Below is a small trained network, with its code and all its weights. Each question gives an input and a class and asks what happens when units are switched off, that is, made to give their printed mean instead of their output.

import numpy as np


def w(rows, s, z=0):
    codes = np.array(rows[::2]) - 128.0
    scale = np.full(codes.shape[1], s)
    scale[-1] = z or s
    return codes * scale


def norm(h):
    return h / np.sqrt((h * h).mean(-1, keepdims=True) + 1e-5)


def f(y):
    return np.maximum(y, 0)


def log_softmax(a):
    a = a - a.max(-1, keepdims=True)
    return a - np.log(np.exp(a).sum(-1, keepdims=True))


def net(x, mask):
    res = np.array(x, float).reshape(1, 3) / 4 @ E
    u = 0
    for l in range(2):
        y = f(norm(res) @ A[l][:, :-1].T + A[l][:, -1])
        res = res + np.where(mask[u : u + 3], y, B[l][:, -1]) @ B[l][:, :-1]
        u += 3
    return log_softmax(norm(res)[-1] @ U[:, :-1].T + U[:, -1])


A, B = {}, {}
E = w([
[138,87,174,187,88,121,88,88,153],'x0',
[74,101,46,163,52,47,141,169,3],'x1',
[195,156,143,88,19,198,189,96,118],'x2',
],0.0047)
A[0] = w([
[110,188,233,53,128,190,147,156,253,118],'0.n1',
[179,31,121,212,87,113,84,43,163,3],'0.n2',
[183,183,167,82,34,166,127,104,125,70],'0.n3',
],0.0043,0.0022)
B[0] = w([
[128,113,98,127,88,110,120,119,27,255],'0.n1',
[210,90,26,71,183,141,253,121,163,184],'0.n2',
[101,110,166,130,195,97,104,186,211,211],'0.n3',
],0.0074,0.0042)
A[1] = w([
[176,192,149,90,186,190,43,56,143,6],'1.n1',
[135,117,58,72,160,134,169,169,86,190],'1.n2',
[177,186,164,86,3,178,183,151,144,163],'1.n3',
],0.0064,0.0017)
B[1] = w([
[55,195,3,149,11,47,129,101,48,186],'1.n1',
[223,70,181,127,104,180,127,24,208,253],'1.n2',
[42,152,100,175,214,93,119,198,109,233],'1.n3',
],0.005,0.0061)
U = w([
[95,168,97,125,2,101,95,88,59,173],'0',
[204,121,101,64,176,156,192,95,159,179],'1',
[44,168,159,158,200,130,105,194,156,161],'2',
[188,84,229,99,87,162,92,101,158,3],'3',
],0.0096,0.0022)

Each question gives the input, the list of numbers given to net, and the class t.
The units are the neurons (one row each of A and B). Each row of codes is followed by its name. A weight is (code - 128) times the scale printed after its matrix; where a second scale follows, it is the last column's (A, B and U).
mask holds one flag per neuron, layer by layer. A switched-off neuron (its flag False) gives its mean, the last column of its row in B, instead of its output. The means were averaged over made-up inputs and are rounded, as every weight is.
A unit's drop is (log p(t) with every unit on - log p(t) with that unit switched off) / (log p(t) with every unit on - log p(t) with every unit switched off).
The circuit of an input: a set's keep is (log p(t) with only the set's units on - log p(t) with every unit switched off) / (log p(t) with every unit on - log p(t) with every unit switched off). Starting from all 6 units, units are removed one at a time, each time the one whose removal leaves the highest keep (on an exact tie, the one counted first), for as long as the keep stays at least 0.8.
circuit, biggest first: the units of the circuit, biggest drop first
most important unit: the unit with the biggest drop
k most important neurons: the k neurons with the biggest drops, biggest first
top k neurons in layer l: the k neurons of layer l with the biggest drops, biggest first
input [-3,-1,-1], class 3: most important neuron -> [1.n2]
input [-8,0,-7], class 1: 3 most important neurons -> [1.n3 1.n2 0.n3]
input [-3,4,6], class 2: 3 most important neurons -> [1.n3 0.n2 0.n1]
input [1,-6,7], class 2: circuit, biggest first -> [1.n3 1.n2]
input [2,-7,7], class 0: circuit, biggest first -> [1.n1 0.n1]
input [-3,-6,6], class 0: circuit, biggest first -> [1.n1 0.n2]
input [-8,6,-7], class 1: circuit, biggest first -> [1.n2 1.n3]
input [-8,-5,-6], class 1: circuit, biggest first -> [1.n3 0.n3]
input [8,1,-6], class 1: top 2 neurons in layer 0 -> [0.n2 0.n3]
input [7,4,-6], class 1: 2 most important neurons -> [0.n2 1.n3]
input [7,-8,3], class 0: top 2 neurons in layer 1 -> [1.n1 1.n2]
input [-4,2,6], class 2: 2 most important neurons -> [1.n3 0.n2]
input [7,-4,-7], class 1: 3 most important neurons -> [0.n2 1.n3 0.n3]
input [-3,-4,-2], class 0: most important unit -> 0.n2
input [-8,7,2], class 1: 4 most important neurons -> [1.n2 1.n1 0.n1 1.n3]
input [-3,-3,1], class 3: 2 most important neurons -> [0.n1 1.n2]
input [1,-5,8], class 2: 2 most important neurons -> [1.n3 0.n3]
input [7,-5,8], class 2: top 2 neurons in layer 0 -> [0.n3 0.n1]
input [-8,-8,6], class 0: 3 most important neurons -> [1.n1 0.n2 0.n1]
input [2,-7,-3], class 0: top neuron in layer 1 -> [1.n1]
input [-3,0,6], class 2: 2 most important neurons -> [1.n3 0.n2]
input [-7,5,3], class 1: top 2 neurons in layer 1 -> [1.n2 1.n1]
